Below is a small trained network, with its code and all its weights. Each question gives an input and a class and asks what happens when units are switched off, that is, made to give their printed mean instead of their output.

import numpy as np


def w(rows, s, z=0):
    codes = np.array(rows[::2]) - 128.0
    scale = np.full(codes.shape[1], s)
    scale[-1] = z or s
    return codes * scale


def f(y):
    return y / 2 * (1 + np.tanh(0.7978845608 * (y + 0.044715 * y**3)))


def log_softmax(a):
    a = a - a.max(-1, keepdims=True)
    return a - np.log(np.exp(a).sum(-1, keepdims=True))


def net(x, mask):
    res = np.array(x, float).reshape(1, 5) / 4 @ E
    y = f(res @ A[0][:, :-1].T + A[0][:, -1])
    res = res + np.where(mask, y, B[0][:, -1]) @ B[0][:, :-1]
    return log_softmax(res[-1] @ U[:, :-1].T + U[:, -1])


A, B = {}, {}
E = w([
[116,223,255,41,127,150],'x0',
[209,73,213,134,48,110],'x1',
[148,229,81,232,56,182],'x2',
[129,130,128,125,126,128],'x3',
[217,167,150,189,191,31],'x4',
],0.0088)
A[0] = w([
[153,75,179,135,35,99,40],'neuron 0',
[123,194,171,89,148,152,37],'neuron 1',
[249,178,133,158,226,50,18],'neuron 2',
[166,194,122,184,102,176,14],'neuron 3',
[118,100,127,63,165,110,66],'neuron 4',
[96,181,87,129,224,138,60],'neuron 5',
[149,66,148,65,137,111,57],'neuron 6',
[113,74,122,84,192,101,63],'neuron 7',
[118,63,170,121,228,102,132],'neuron 8',
[90,88,123,99,67,181,18],'neuron 9',
[131,194,195,85,137,99,96],'neuron 10',
[82,142,65,114,209,137,104],'neuron 11',
[146,91,79,173,154,129,3],'neuron 12',
[153,53,57,148,137,84,95],'neuron 13',
[21,185,121,129,191,124,41],'neuron 14',
],0.011,0.0066)
B[0] = w([
[236,66,177,106,112,135,208],'neuron 0',
[69,62,118,217,15,123,177],'neuron 1',
[76,46,37,9,189,240,255],'neuron 2',
[155,183,1,151,75,135,204],'neuron 3',
[119,184,62,191,78,171,177],'neuron 4',
[212,64,184,120,71,130,207],'neuron 5',
[158,188,86,158,92,145,192],'neuron 6',
[153,183,49,142,59,141,197],'neuron 7',
[154,202,27,160,110,133,234],'neuron 8',
[91,102,102,32,188,236,177],'neuron 9',
[45,38,169,236,51,67,215],'neuron 10',
[205,87,185,94,94,92,230],'neuron 11',
[80,87,121,173,80,156,173],'neuron 12',
[40,86,217,196,42,53,246],'neuron 13',
[209,54,149,129,116,124,205],'neuron 14',
],0.0083,0.0076)
U = w([
[31,84,140,189,74,102,83],'0',
[248,83,154,121,104,133,106],'1',
[146,210,54,165,87,155,101],'2',
[53,79,89,63,149,198,99],'3',
[109,129,126,133,119,111,254],'4',
[76,199,173,158,200,86,192],'5',
[122,204,181,128,200,103,76],'6',
[101,199,180,142,199,109,82],'7',
],0.012,0.021)

Each question gives the input, the list of numbers given to net, and the class t.
The units are the neurons (one row each of A and B). Each row of codes is followed by its name. A weight is (code - 128) times the scale printed after its matrix; where a second scale follows, it is the last column's (A, B and U).
mask holds one flag per neuron, in row order. A switched-off neuron (its flag False) gives its mean, the last column of its row in B, instead of its output. The means were averaged over made-up inputs and are rounded, as every weight is.
A unit's drop is (log p(t) with every unit on - log p(t) with that unit switched off) / (log p(t) with every unit on - log p(t) with every unit switched off).
The circuit of an input: a set's keep is (log p(t) with only the set's units on - log p(t) with every unit switched off) / (log p(t) with every unit on - log p(t) with every unit switched off). Starting from the 12 units with the biggest drops (on a tie, the unit counted first), units are removed one at a time, each time the one whose removal leaves the highest keep (on an exact tie, the one counted first), for as long as the keep stays at least 0.8.
units of the circuit, in order: the units of the circuit, biggest drop first
unit that matters most: the unit with the biggest drop
k most important neurons: the k neurons with the biggest drops, biggest first
drop when u is switched off: that unit's drop, to one decimal
input [-7,2,3,-4,7], class 0: unit that matters most : neuron 13
input [4,-6,5,-4,-4], class 1: units of the circuit, in order : [neuron 14; neuron 5]
input [-4,7,-8,6,0], class 2: units of the circuit, in order : [neuron 8; neuron 6]
input [-2,-5,1,-3,2], class 1: units of the circuit, in order : [neuron 5; neuron 11]
input [7,6,7,-7,5], class 0: 2 most important neurons : [neuron 10; neuron 1]
input [7,-6,-8,-6,0], class 2: units of the circuit, in order : [neuron 8; neuron 4]
input [1,-6,-5,1,-3], class 1: units of the circuit, in order : [neuron 11; neuron 14]
input [5,-8,2,-8,-3], class 1: units of the circuit, in order : [neuron 14; neuron 5]
input [1,6,-7,7,7], class 2: 3 most important neurons : [neuron 8; neuron 6; neuron 7]
input [5,2,2,0,-5], class 0: 2 most important neurons : [neuron 2; neuron 1]
input [-2,2,-7,-7,8], class 3: 2 most important neurons : [neuron 2; neuron 3]
input [-5,-6,7,0,-8], class 3: 2 most important neurons : [neuron 9; neuron 8]
input [6,4,6,-1,6], class 0: 3 most important neurons : [neuron 10; neuron 1; neuron 8]
input [-7,1,-4,-6,2], class 0: units of the circuit, in order : [neuron 13]
input [7,-6,6,4,6], class 0: 2 most important neurons : [neuron 10; neuron 1]
input [-4,-5,-1,1,-5], class 1: units of the circuit, in order : [neuron 11; neuron 14]
input [-3,-7,4,4,8], class 3: 2 most important neurons : [neuron 2; neuron 0]
input [-6,-2,-8,-2,2], class 2: 2 most important neurons : [neuron 8; neuron 7]
input [-5,2,-5,5,6], class 3: 2 most important neurons : [neuron 2; neuron 10]
input [-2,1,-4,-4,4], class 2: 3 most important neurons : [neuron 8; neuron 7; neuron 10]
input [5,3,6,1,-8], class 3: units of the circuit, in order : [neuron 9]
input [0,-5,-1,2,6], class 3: drop when neuron 0 is switched off : 0.2
input [0,4,0,5,7], class 3: drop when neuron 2 is switched off : 0.7
input [6,3,-5,5,6], class 0: drop when neuron 10 is switched off : 1.4
input [1,1,-5,-4,7], class 3: drop when neuron 2 is switched off : 1.2
